Below is a small trained network, with its code and all its weights. Each question gives an input and a target symbol and asks what happens when units are switched off, that is, made to give their printed mean instead of their output.

import numpy as np


def w(rows, s, z=0):
    codes = np.array(rows[::2]) - 128.0
    scale = np.full(codes.shape[1], s)
    scale[-1] = z or s
    return codes * scale


def f(y):
    return np.maximum(y, 0)


def softmax(a):
    e = np.exp(a - a.max(-1, keepdims=True))
    return e / e.sum(-1, keepdims=True)


def log_softmax(a):
    a = a - a.max(-1, keepdims=True)
    return a - np.log(np.exp(a).sum(-1, keepdims=True))


def net(x, mask):
    ids = ['βδεζηθμξπστφψ'.index(c) for c in x.split()]
    T = len(ids)
    res = E[ids] + P[:T]
    r = res
    for j in range(2):
        rows = slice(2 * j, 2 * j + 2)
        q, k, v = (r @ M[0][rows].T for M in (Q, K, V))
        z = softmax(np.where(np.tri(T) > 0, q @ k.T / 2**0.5, -1e9)) @ v
        o = O[0][rows]
        res = res + np.where(mask[j], z, o[:, -1]) @ o[:, :-1]
    y = f(res @ A[0][:, :-1].T + A[0][:, -1])
    res = res + np.where(mask[2:14], y, B[0][:, -1]) @ B[0][:, :-1]
    return log_softmax(res[-1] @ U[:, :-1].T + U[:, -1])


Q, K, V, O, A, B = {}, {}, {}, {}, {}, {}
E = w([
[135,120,235],'β',
[58,89,2],'δ',
[167,30,106],'ε',
[2,122,193],'ζ',
[33,224,213],'η',
[26,79,74],'θ',
[84,139,100],'μ',
[13,119,124],'ξ',
[76,73,100],'π',
[126,48,170],'σ',
[95,3,244],'τ',
[41,102,168],'φ',
[73,79,156],'ψ',
],0.011)
P = w([
[73,2,142],'0',
[69,135,164],'1',
[75,137,158],'2',
[65,133,169],'3',
[105,105,138],'4',
[104,102,136],'5',
],0.0073)
Q[0] = w([
[233,147,84],'h1',
[218,246,79],'h1',
[54,85,135],'h2',
[155,152,197],'h2',
],0.012)
K[0] = w([
[189,182,139],'h1',
[162,201,194],'h1',
[115,6,101],'h2',
[109,111,78],'h2',
],0.017)
V[0] = w([
[166,197,113],'h1',
[121,175,52],'h1',
[38,205,174],'h2',
[174,132,253],'h2',
],0.015)
O[0] = w([
[122,188,170,6],'h1',
[145,237,90,68],'h1',
[27,169,185,168],'h2',
[173,120,251,138],'h2',
],0.013,0.015)
A[0] = w([
[125,198,70,123],'n1',
[168,159,76,98],'n2',
[113,150,50,151],'n3',
[96,206,156,116],'n4',
[91,140,112,254],'n5',
[201,85,206,216],'n6',
[122,140,136,99],'n7',
[54,90,107,8],'n8',
[85,177,74,80],'n9',
[163,94,115,76],'n10',
[249,155,184,164],'n11',
[119,214,177,79],'n12',
],0.012,0.0081)
B[0] = w([
[130,37,196,140],'n1',
[208,193,222,133],'n2',
[120,220,184,170],'n3',
[234,49,163,139],'n4',
[208,220,126,216],'n5',
[137,197,97,249],'n6',
[143,106,123,129],'n7',
[99,106,142,241],'n8',
[143,84,155,152],'n9',
[121,176,169,158],'n10',
[127,253,58,137],'n11',
[237,47,95,133],'n12',
],0.0061,0.016)
U = w([
[221,180,238,215],'β',
[175,209,121,254],'δ',
[237,40,120,158],'ε',
[68,94,185,93],'ζ',
[201,148,254,127],'η',
[112,89,61,133],'θ',
[165,83,144,56],'μ',
[82,109,88,25],'ξ',
[156,43,56,123],'π',
[241,23,167,100],'σ',
[234,42,225,89],'τ',
[93,89,171,120],'φ',
[142,40,130,37],'ψ',
],0.0074,0.008)

Each question gives the input, a string of symbols that net reads in full, and the target symbol t.
The units are the heads (2 rows each of Q, K, V and O) and the neurons (one row each of A and B). Each row of codes is followed by its name. A weight is (code - 128) times the scale printed after its matrix; where a second scale follows, it is the last column's (O, A, B and U).
mask holds one flag per unit, heads first, then neurons. A switched-off unit (its flag False) gives its mean, the last column of its rows in O or B, instead of its output. The means were averaged over made-up inputs and are rounded, as every weight is.
A unit's drop is (log p(t) with every unit on - log p(t) with that unit switched off) / (log p(t) with every unit on - log p(t) with every unit switched off).
The circuit of an input: a set's keep is (log p(t) with only the set's units on - log p(t) with every unit switched off) / (log p(t) with every unit on - log p(t) with every unit switched off). Starting from the 12 units with the biggest drops (on a tie, the unit counted first), units are removed one at a time, each time the one whose removal leaves the highest keep (on an exact tie, the one counted first), for as long as the keep stays at least 0.8.
circuit, biggest first: the units of the circuit, biggest drop first
most important unit: the unit with the biggest drop
k most important neurons: the k neurons with the biggest drops, biggest first
which heads matter: for each layer, one digit per head in row order, 1 if its drop is at least 0.15 and else 0, layers parted by /
drop of u: that unit's drop, to one decimal
input δ δ ζ ζ σ, target δ: circuit, biggest first : [h1, n3, h2]
input δ δ δ, target β: 4 most important neurons : [n3, n2, n1, n9]
input η τ δ β, target δ: most important unit : h1
input β ξ ζ, target β: circuit, biggest first : [h2, h1]
input β δ ζ ζ ζ, target β: 2 most important neurons : [n5, n4]
input δ π ζ δ, target δ: 3 most important neurons : [n3, n5, n2]
input μ β δ, target δ: which heads matter : 10
input τ φ η ζ ζ ζ, target τ: which heads matter : 11
input ε η ζ β θ, target ε: which heads matter : 01
input δ δ θ η, target δ: drop of n5 : 0.2
input δ δ β, target δ: drop of h2 : 0.3
input δ β σ δ ζ, target δ: drop of n10 : 0.0
